[[113 136 131 144 119 123 128 149 113 136 129 136 139 131 118]
 [118 133 145 150 116 126 127 147 116 120 140 134 119 139 127]
 [113 131 143 152 114 126 120 143 112 124 136 132 132 152 116]
 [117 133 143 151 121 123 122 148 116 126 134 135 135 149 116]
 [110 129 143 152 110 128 119 140 110 123 137 128 129 151 116]]
|
[[110 129 143 152 110 128 119 140 110 123 137 128 129 151 116]
 [117 133 143 151 121 123 122 148 116 126 134 135 135 149 116]
 [113 131 143 152 114 126 120 143 112 124 136 132 132 152 116]
 [118 133 145 150 116 126 127 147 116 120 140 134 119 139 127]
 [113 136 131 144 119 123 128 149 113 136 129 136 139 131 118]]

[[140 135]
 [108 105]
 [136 121]]
|
[[136 121]
 [108 105]
 [140 135]]

[[109 136 130 130 126 128 133 114 111 132 101 122 147 113 115]
 [111 134 131 141 128 128 122 130 115 144 104 120 119 130 132]]
|
[[111 134 131 141 128 128 122 130 115 144 104 120 119 130 132]
 [109 136 130 130 126 128 133 114 111 132 101 122 147 113 115]]

[[102 136 139 113 125 139 133]
 [102 136 133 116 126 139 134]]
|
[[102 136 133 116 126 139 134]
 [102 136 139 113 125 139 133]]

[[127 124 120 123 145 138]
 [120 134 125 135 133 134]
 [141 137 117 117 122 131]
 [129 122 139 129 124 129]
 [125 140 125 130 134 124]
 [139 126 135 133 130 125]
 [119 124 101 123 140 130]]
|
[[119 124 101 123 140 130]
 [139 126 135 133 130 125]
 [125 140 125 130 134 124]
 [129 122 139 129 124 129]
 [141 137 117 117 122 131]
 [120 134 125 135 133 134]
 [127 124 120 123 145 138]]

[[139 142 144 123 118]
 [142 140 137 127 135]
 [154 150 151 145 113]]
|
[[154 150 151 145 113]
 [142 140 137 127 135]
 [139 142 144 123 118]]

[[147 149 118 121 112 150 114]
 [129 126 129 127 128 128 127]
 [143 122 103 110 114 109 118]]
|
[[143 122 103 110 114 109 118]
 [129 126 129 127 128 128 127]
 [147 149 118 121 112 150 114]]

[[152 155 119]
 [153 156 119]
 [152 155 119]
 [136 142 122]
 [128 120 148]
 [130 140 123]]
|
[[130 140 123]
 [128 120 148]
 [136 142 122]
 [152 155 119]
 [153 156 119]
 [152 155 119]]
---
[[102 138]
 [128 132]]
|
[138 128]

[[103 127 146]
 [105 129 147]]
|
[146 129]

[[127 126 134 134]
 [157 113 132 135]]
|
[134 132]

[[129 117 126 146]
 [135 105 121 142]
 [125 119 132 147]
 [138 127 137 127]]
|
[146 121 119 138]

[[117 129 129 125]
 [134 119 116 133]
 [133 136 106 129]
 [122 135 144 122]]
|
[125 116 136 122]

[[108 105]
 [107 131]
 [115 113]
 [132 151]
 [110 106]]
|
[105 107]

[[133 157 115 136]
 [142 119 137 125]
 [114 139 132 126]
 [134 123 140 141]
 [136 104 142 125]]
|
[136 137 139 134]

[[131 125 147 127]
 [129 140 113 130]
 [125 138 116 123]
 [136 122 150 137]
 [118 124 125 114]]
|
[127 113 138 136]
---
[[133 135 128 141 122]
 [122 126 124 138 130]
 [140 135 128 125 130]
 [108 113 122 119 138]
 [114 119 117 130 140]
 [140 139 123 144 128]
 [150 145 130 142 121]
 [134 135 122 145 127]
 [129 128 123 126 134]]
|
[[135 128 141 122 133]
 [126 124 138 130 122]
 [135 128 125 130 140]
 [113 122 119 138 108]
 [119 117 130 140 114]
 [139 123 144 128 140]
 [145 130 142 121 150]
 [135 122 145 127 134]
 [128 123 126 134 129]]

[[137 118 142 125 133 120]
 [122 142 114 132 115 138]
 [134 133 123 130 107 136]
 [138 123 135 127 154 124]
 [130 118 132 125 110 119]
 [135 120 137 128 105 122]
 [123 130 122 129 124 124]
 [137 135 120 131 145 136]
 [114 132 118 129 108 132]
 [133 120 141 124 139 125]
 [117 141 117 134 150 135]
 [126 132 121 132 143 130]]
|
[[118 142 125 133 120 137]
 [142 114 132 115 138 122]
 [133 123 130 107 136 134]
 [123 135 127 154 124 138]
 [118 132 125 110 119 130]
 [120 137 128 105 122 135]
 [130 122 129 124 124 123]
 [135 120 131 145 136 137]
 [132 118 129 108 132 114]
 [120 141 124 139 125 133]
 [141 117 134 150 135 117]
 [132 121 132 143 130 126]]

[[135 141 102 133 121]
 [117 137 145 132 136]]
|
[[141 102 133 121 135]
 [137 145 132 136 117]]

[[127 128 130 129 125 123 124 130 127]
 [123 125 127 129 129 127 129 125 127]
 [117 123 124 142 156 123 156 144 149]]
|
[[128 130 129 125 123 124 130 127 127]
 [125 127 129 129 127 129 125 127 123]
 [123 124 142 156 123 156 144 149 117]]

[[130 127 138]
 [128 123 122]
 [122 130 129]
 [126 121 137]
 [150 126 129]]
|
[[127 138 130]
 [123 122 128]
 [130 129 122]
 [121 137 126]
 [126 129 150]]

[[114 128 125 150 125 142 129 114 124]
 [127 113 128 123 121 113 116 126 125]
 [130 118 113 121 117 144 145 108 127]
 [120 123 153 125 143 114 128 128 118]
 [136 121 129 154 145 140 137 141 119]
 [114 116 118 121 126 116 130 109 106]]
|
[[128 125 150 125 142 129 114 124 114]
 [113 128 123 121 113 116 126 125 127]
 [118 113 121 117 144 145 108 127 130]
 [123 153 125 143 114 128 128 118 120]
 [121 129 154 145 140 137 141 119 136]
 [116 118 121 126 116 130 109 106 114]]
